Below is a small trained network, with its code and all its weights. Each question gives an input and a target symbol and asks what happens when units are switched off, that is, made to give their printed mean instead of their output.

import numpy as np


def w(rows, s, z=0):
    codes = np.array(rows[::2]) - 128.0
    scale = np.full(codes.shape[1], s)
    scale[-1] = z or s
    return codes * scale


def norm(h):
    return h / np.sqrt((h * h).mean(-1, keepdims=True) + 1e-5)


def f(y):
    return np.maximum(y, 0)


def softmax(a):
    e = np.exp(a - a.max(-1, keepdims=True))
    return e / e.sum(-1, keepdims=True)


def log_softmax(a):
    a = a - a.max(-1, keepdims=True)
    return a - np.log(np.exp(a).sum(-1, keepdims=True))


def net(x, mask):
    ids = ['βγδεζηθλμφψω'.index(c) for c in x.split()]
    T = len(ids)
    res = E[ids] + P[:T]
    u = 0
    for l in range(2):
        q, k, v = (norm(res) @ M[l].T for M in (Q, K, V))
        z = softmax(np.where(np.tri(T) > 0, q @ k.T / 4**0.5, -1e9)) @ v
        res = res + np.where(mask[u], z, O[l][:, -1]) @ O[l][:, :-1]
        u += 1
        y = f(norm(res) @ A[l][:, :-1].T + A[l][:, -1])
        res = res + np.where(mask[u : u + 4], y, B[l][:, -1]) @ B[l][:, :-1]
        u += 4
    return log_softmax(norm(res)[-1] @ U[:, :-1].T + U[:, -1])


Q, K, V, O, A, B = {}, {}, {}, {}, {}, {}
E = w([
[190,78,107,114,133,117,129,129,153,175,246,67],'β',
[4,17,101,164,109,190,174,158,124,115,119,170],'γ',
[140,116,73,188,86,150,100,104,114,150,184,137],'δ',
[155,146,104,146,116,128,83,50,86,96,110,86],'ε',
[130,132,151,103,236,106,86,192,98,137,237,129],'ζ',
[127,95,190,132,91,138,101,141,158,72,106,169],'η',
[181,146,128,68,200,92,129,156,219,101,129,73],'θ',
[147,127,190,112,92,143,111,141,128,218,72,122],'λ',
[137,207,127,91,188,159,89,115,145,145,134,138],'μ',
[62,233,79,80,103,129,76,72,136,171,146,126],'φ',
[145,135,109,164,104,89,85,131,109,145,119,160],'ψ',
[146,189,116,184,134,124,115,136,111,122,116,76],'ω',
],0.012)
P = w([
[132,100,140,194,234,85,186,3,198,184,62,112],'0',
[156,85,96,90,192,137,34,165,178,112,65,201],'1',
[150,100,113,103,184,162,60,169,160,113,85,195],'2',
[134,106,122,106,156,179,86,179,157,111,125,188],'3',
[129,93,115,112,149,198,112,194,145,112,174,171],'4',
[123,92,147,118,145,187,119,194,141,108,179,153],'5',
[154,94,137,112,155,178,116,174,133,98,159,168],'6',
],0.0041)
Q[0] = w([
[178,176,142,161,129,153,170,134,172,154,90,122],'L0H0',
[56,191,81,250,46,177,147,133,51,90,49,158],'L0H0',
[116,81,197,133,87,181,144,128,133,165,71,115],'L0H0',
[40,118,174,45,126,122,140,111,174,107,132,163],'L0H0',
],0.014)
K[0] = w([
[198,143,87,136,151,167,160,120,155,154,61,161],'L0H0',
[41,101,113,148,181,92,160,86,217,214,135,254],'L0H0',
[164,47,116,69,82,159,141,203,160,150,97,166],'L0H0',
[107,173,106,63,65,144,114,199,73,42,155,166],'L0H0',
],0.012)
V[0] = w([
[107,155,229,118,162,171,110,154,173,147,58,92],'L0H0',
[69,172,124,153,138,145,127,137,68,145,146,114],'L0H0',
[160,177,85,162,115,148,120,139,124,123,151,59],'L0H0',
[99,114,121,139,181,142,95,72,96,10,162,125],'L0H0',
],0.012)
O[0] = w([
[73,75,254,65,42,136,96,128,132,57,213,113,253],'L0H0',
[124,122,47,116,160,225,70,176,144,168,240,46,43],'L0H0',
[61,107,72,171,131,117,59,126,160,72,110,74,132],'L0H0',
[138,151,53,159,140,105,73,149,210,59,225,249,63],'L0H0',
],0.0055,0.004)
A[0] = w([
[207,128,160,105,150,119,194,109,97,233,150,113,86],'L0N0',
[229,148,182,11,219,144,163,160,24,191,235,152,58],'L0N1',
[78,142,14,212,1,119,138,136,83,101,134,100,5],'L0N2',
[34,162,179,50,223,151,162,102,108,105,153,238,158],'L0N3',
],0.0093,0.0014)
B[0] = w([
[178,86,157,110,164,111,89,121,112,112,191,103,214],'L0N0',
[68,181,163,67,231,93,188,104,82,130,88,168,237],'L0N1',
[98,178,205,118,142,94,117,149,156,134,2,137,237],'L0N2',
[180,120,38,129,74,114,139,137,159,129,78,60,254],'L0N3',
],0.0085,0.0058)
Q[1] = w([
[88,211,223,250,110,117,44,107,20,174,61,183],'L1H0',
[96,129,104,253,206,39,121,85,227,28,84,89],'L1H0',
[200,37,180,123,147,114,173,154,124,27,171,128],'L1H0',
[71,170,98,139,23,76,161,130,165,69,126,131],'L1H0',
],0.011)
K[1] = w([
[133,189,225,155,160,54,100,4,158,191,125,123],'L1H0',
[73,63,88,195,201,132,195,102,173,80,144,110],'L1H0',
[163,55,181,147,126,135,130,172,157,86,94,160],'L1H0',
[97,139,108,131,109,125,115,110,195,80,124,130],'L1H0',
],0.015)
V[1] = w([
[129,157,121,149,118,123,83,71,89,66,62,154],'L1H0',
[170,96,164,167,194,109,113,180,87,95,144,102],'L1H0',
[85,2,114,156,171,158,135,112,137,83,108,187],'L1H0',
[178,96,121,51,122,120,63,21,135,141,154,133],'L1H0',
],0.012)
O[1] = w([
[57,35,86,148,194,126,176,137,173,167,117,95,144],'L1H0',
[171,96,221,144,128,68,81,204,175,93,122,176,138],'L1H0',
[68,82,197,181,150,234,190,166,76,68,157,172,131],'L1H0',
[24,155,59,185,178,161,2,135,99,189,192,135,254],'L1H0',
],0.0066,0.0046)
A[1] = w([
[159,108,101,92,92,164,252,126,72,83,118,150,6],'L1N0',
[121,108,123,170,69,133,136,125,112,122,85,109,82],'L1N1',
[194,108,129,158,141,115,117,140,133,168,153,113,119],'L1N2',
[152,141,70,170,122,130,127,134,146,117,133,154,80],'L1N3',
],0.023,0.0024)
B[1] = w([
[86,89,34,54,47,241,111,235,101,119,1,243,254],'L1N0',
[169,150,74,150,122,106,203,176,78,142,215,112,168],'L1N1',
[174,19,73,106,120,155,148,143,151,174,148,121,161],'L1N2',
[185,153,234,92,45,161,187,40,112,119,146,126,183],'L1N3',
],0.0088,0.014)
U = w([
[132,177,165,235,120,75,55,151,96,140,64,175,135],'β',
[114,175,127,73,253,91,149,142,97,125,173,197,163],'γ',
[209,151,121,162,147,131,245,92,135,180,62,103,6],'δ',
[34,76,157,177,172,149,148,47,193,118,101,174,101],'ε',
[225,174,176,115,73,141,116,72,159,62,195,175,182],'ζ',
[108,102,91,72,86,195,141,195,107,100,73,189,243],'η',
[115,138,95,179,81,57,163,167,35,133,207,104,110],'θ',
[85,89,236,58,115,126,127,114,62,155,108,61,134],'λ',
[54,99,152,162,124,186,14,163,151,47,206,84,164],'μ',
[108,183,58,74,122,151,61,71,146,188,122,55,107],'φ',
[211,18,110,139,174,128,86,141,143,199,159,119,105],'ψ',
[95,91,129,126,111,21,137,180,212,52,72,48,52],'ω',
],0.0065,0.0012)

Each question gives the input, a string of symbols that net reads in full, and the target symbol t.
The units are the heads (4 rows each of Q, K, V and O) and the neurons (one row each of A and B). Each row of codes is followed by its name. A weight is (code - 128) times the scale printed after its matrix; where a second scale follows, it is the last column's (O, A, B and U).
mask holds one flag per unit, layer by layer, with each layer's heads first. A switched-off unit (its flag False) gives its mean, the last column of its rows in O or B, instead of its output. The means were averaged over made-up inputs and are rounded, as every weight is.
A unit's drop is (log p(t) with every unit on - log p(t) with that unit switched off) / (log p(t) with every unit on - log p(t) with every unit switched off).
The circuit of an input: a set's keep is (log p(t) with only the set's units on - log p(t) with every unit switched off) / (log p(t) with every unit on - log p(t) with every unit switched off). Starting from all 10 units, units are removed one at a time, each time the one whose removal leaves the highest keep (on an exact tie, the one counted first), for as long as the keep stays at least 0.8.
circuit, biggest first: the units of the circuit, biggest drop first
most important unit: the unit with the biggest drop
top k neurons: the k neurons with the biggest drops, biggest first
top k neurons in layer l: the k neurons of layer l with the biggest drops, biggest first
drop of u: that unit's drop, to one decimal
input ζ λ ζ ζ μ λ ε, target ζ: circuit, biggest first	[L0H0; L1N0]
input ω φ μ β, target μ: circuit, biggest first	[L0H0; L1N0]
input θ β ψ ψ, target θ: top 2 neurons in layer 1	[L1N1; L1N0]
input η δ θ μ, target φ: circuit, biggest first	[L1H0; L1N0]
input φ ω λ ω, target φ: circuit, biggest first	[L1H0]
input θ δ μ θ, target ω: circuit, biggest first	[L1N0; L0H0; L1N3]
input ε λ δ, target ε: circuit, biggest first	[L1H0; L1N0; L0H0; L0N2]
input γ δ λ θ ψ, target γ: top 2 neurons	[L0N1; L1N0]
input ω μ γ μ λ δ δ, target ω: circuit, biggest first	[L0N2; L1H0; L1N0]
input δ δ λ η ε δ θ, target ζ: circuit, biggest first	[L0H0; L1N3]
input δ β δ δ θ φ ε, target δ: circuit, biggest first	[L0H0; L1N0; L1H0]
input δ λ μ, target φ: top 3 neurons	[L0N3; L1N0; L0N2]
input ψ δ θ ε, target ψ: top 2 neurons in layer 1	[L1N2; L1N0]
input λ ω ω, target λ: most important unit	L0H0
input γ β β μ δ, target γ: top 2 neurons	[L0N1; L0N0]
input γ δ μ ψ δ, target γ: circuit, biggest first	[L0H0; L0N1; L1N0]
input δ λ λ θ ψ δ, target δ: circuit, biggest first	[L0H0; L1N0; L1H0]
input β φ θ, target ω: top 2 neurons	[L1N0; L0N3]
input β θ δ ω ω, target β: drop of L1H0	0.3
input η φ ε ε β, target ζ: drop of L0H0	1.3
input θ λ δ ζ ω, target θ: drop of L1N1	0.3
input δ θ ε ζ, target ζ: drop of L0N2	0.0
input β λ φ θ γ μ ψ, target β: top neuron	[L1N0]
